Below is a small trained network, with its code and all its weights. Each question gives an input and a class and asks what happens when units are switched off, that is, made to give their printed mean instead of their output.

import numpy as np


def w(rows, s, z=0):
    codes = np.array(rows[::2]) - 128.0
    scale = np.full(codes.shape[1], s)
    scale[-1] = z or s
    return codes * scale


def f(y):
    return np.maximum(y, 0)


def log_softmax(a):
    a = a - a.max(-1, keepdims=True)
    return a - np.log(np.exp(a).sum(-1, keepdims=True))


def net(x, mask):
    res = np.array(x, float).reshape(1, 7) / 4 @ E
    y = f(res @ A[0][:, :-1].T + A[0][:, -1])
    res = res + np.where(mask, y, B[0][:, -1]) @ B[0][:, :-1]
    return log_softmax(res[-1] @ U[:, :-1].T + U[:, -1])


A, B = {}, {}
E = w([
[124,142,107,182,145,134,188],'x0',
[155,166,11,122,102,184,142],'x1',
[118,85,116,111,172,158,127],'x2',
[102,104,144,184,146,137,81],'x3',
[193,153,155,147,152,145,135],'x4',
[172,109,84,157,182,115,89],'x5',
[145,90,142,194,73,106,113],'x6',
],0.012)
A[0] = w([
[103,127,138,205,145,91,203,148],'n0',
[116,98,111,159,29,174,161,237],'n1',
[164,166,77,109,122,166,169,139],'n2',
[147,146,54,110,159,157,129,4],'n3',
[158,134,155,144,145,104,113,39],'n4',
[148,171,85,53,77,117,217,217],'n5',
[171,166,133,176,209,149,192,139],'n6',
[117,123,124,173,116,218,98,100],'n7',
[134,84,225,148,127,115,119,89],'n8',
[163,183,134,138,249,113,151,217],'n9',
[163,136,111,80,120,104,59,84],'n10',
[58,85,209,8,129,152,166,166],'n11',
[142,132,224,131,126,99,130,156],'n12',
[124,109,101,94,108,99,96,187],'n13',
],0.015,0.0033)
B[0] = w([
[117,108,123,127,130,140,205,219],'n0',
[129,121,63,154,120,155,87,216],'n1',
[124,118,143,132,83,109,80,219],'n2',
[133,150,177,130,109,116,106,211],'n3',
[99,138,133,97,146,153,139,169],'n4',
[142,155,165,124,94,118,54,240],'n5',
[128,118,89,112,147,143,26,227],'n6',
[129,139,83,116,106,111,101,183],'n7',
[140,163,183,115,116,109,164,249],'n8',
[138,119,57,124,146,147,59,247],'n9',
[103,110,92,137,157,148,105,182],'n10',
[135,101,96,112,251,136,117,254],'n11',
[127,141,192,120,126,96,136,240],'n12',
[154,128,121,123,157,147,118,176],'n13',
],0.022,0.012)
U = w([
[149,145,126,163,2,180,74,174],'0',
[96,124,222,146,78,99,237,15],'1',
[156,154,240,52,157,99,104,128],'2',
[114,46,68,147,172,203,156,253],'3',
],0.0095,0.003)

Each question gives the input, the list of numbers given to net, and the class t.
The units are the neurons (one row each of A and B). Each row of codes is followed by its name. A weight is (code - 128) times the scale printed after its matrix; where a second scale follows, it is the last column's (A, B and U).
mask holds one flag per neuron, in row order. A switched-off neuron (its flag False) gives its mean, the last column of its row in B, instead of its output. The means were averaged over made-up inputs and are rounded, as every weight is.
A unit's drop is (log p(t) with every unit on - log p(t) with that unit switched off) / (log p(t) with every unit on - log p(t) with every unit switched off).
The circuit of an input: a set's keep is (log p(t) with only the set's units on - log p(t) with every unit switched off) / (log p(t) with every unit on - log p(t) with every unit switched off). Starting from the 12 units with the biggest drops (on a tie, the unit counted first), units are removed one at a time, each time the one whose removal leaves the highest keep (on an exact tie, the one counted first), for as long as the keep stays at least 0.8.
circuit, biggest first: the units of the circuit, biggest drop first
k most important neurons: the k neurons with the biggest drops, biggest first
drop when u is switched off: that unit's drop, to one decimal
input [-5,-5,5,-8,-6,1,0], class 3: circuit, biggest first -> [n11]
input [-8,0,-5,1,6,0,-8], class 3: circuit, biggest first -> [n10; n8]
input [3,4,2,0,-7,0,-7], class 0: circuit, biggest first -> [n12; n5]
input [-1,-2,3,5,6,6,-5], class 3: 2 most important neurons -> [n5; n9]
input [4,2,8,2,2,7,-5], class 0: 2 most important neurons -> [n11; n3]
input [2,3,-2,1,-8,-2,-4], class 0: 3 most important neurons -> [n5; n12; n8]
input [-3,0,-2,1,1,8,-7], class 3: 2 most important neurons -> [n5; n10]
input [1,-2,-7,-1,-3,-4,8], class 1: 2 most important neurons -> [n9; n6]
input [4,-2,-4,-4,7,7,6], class 3: 2 most important neurons -> [n5; n0]
input [-4,-6,3,6,3,-1,8], class 1: drop when n11 is switched off -> 0.1
input [4,-4,5,6,-5,4,5], class 1: drop when n7 is switched off -> 0.0
input [1,2,-4,8,1,-4,-8], class 3: drop when n8 is switched off -> 0.5
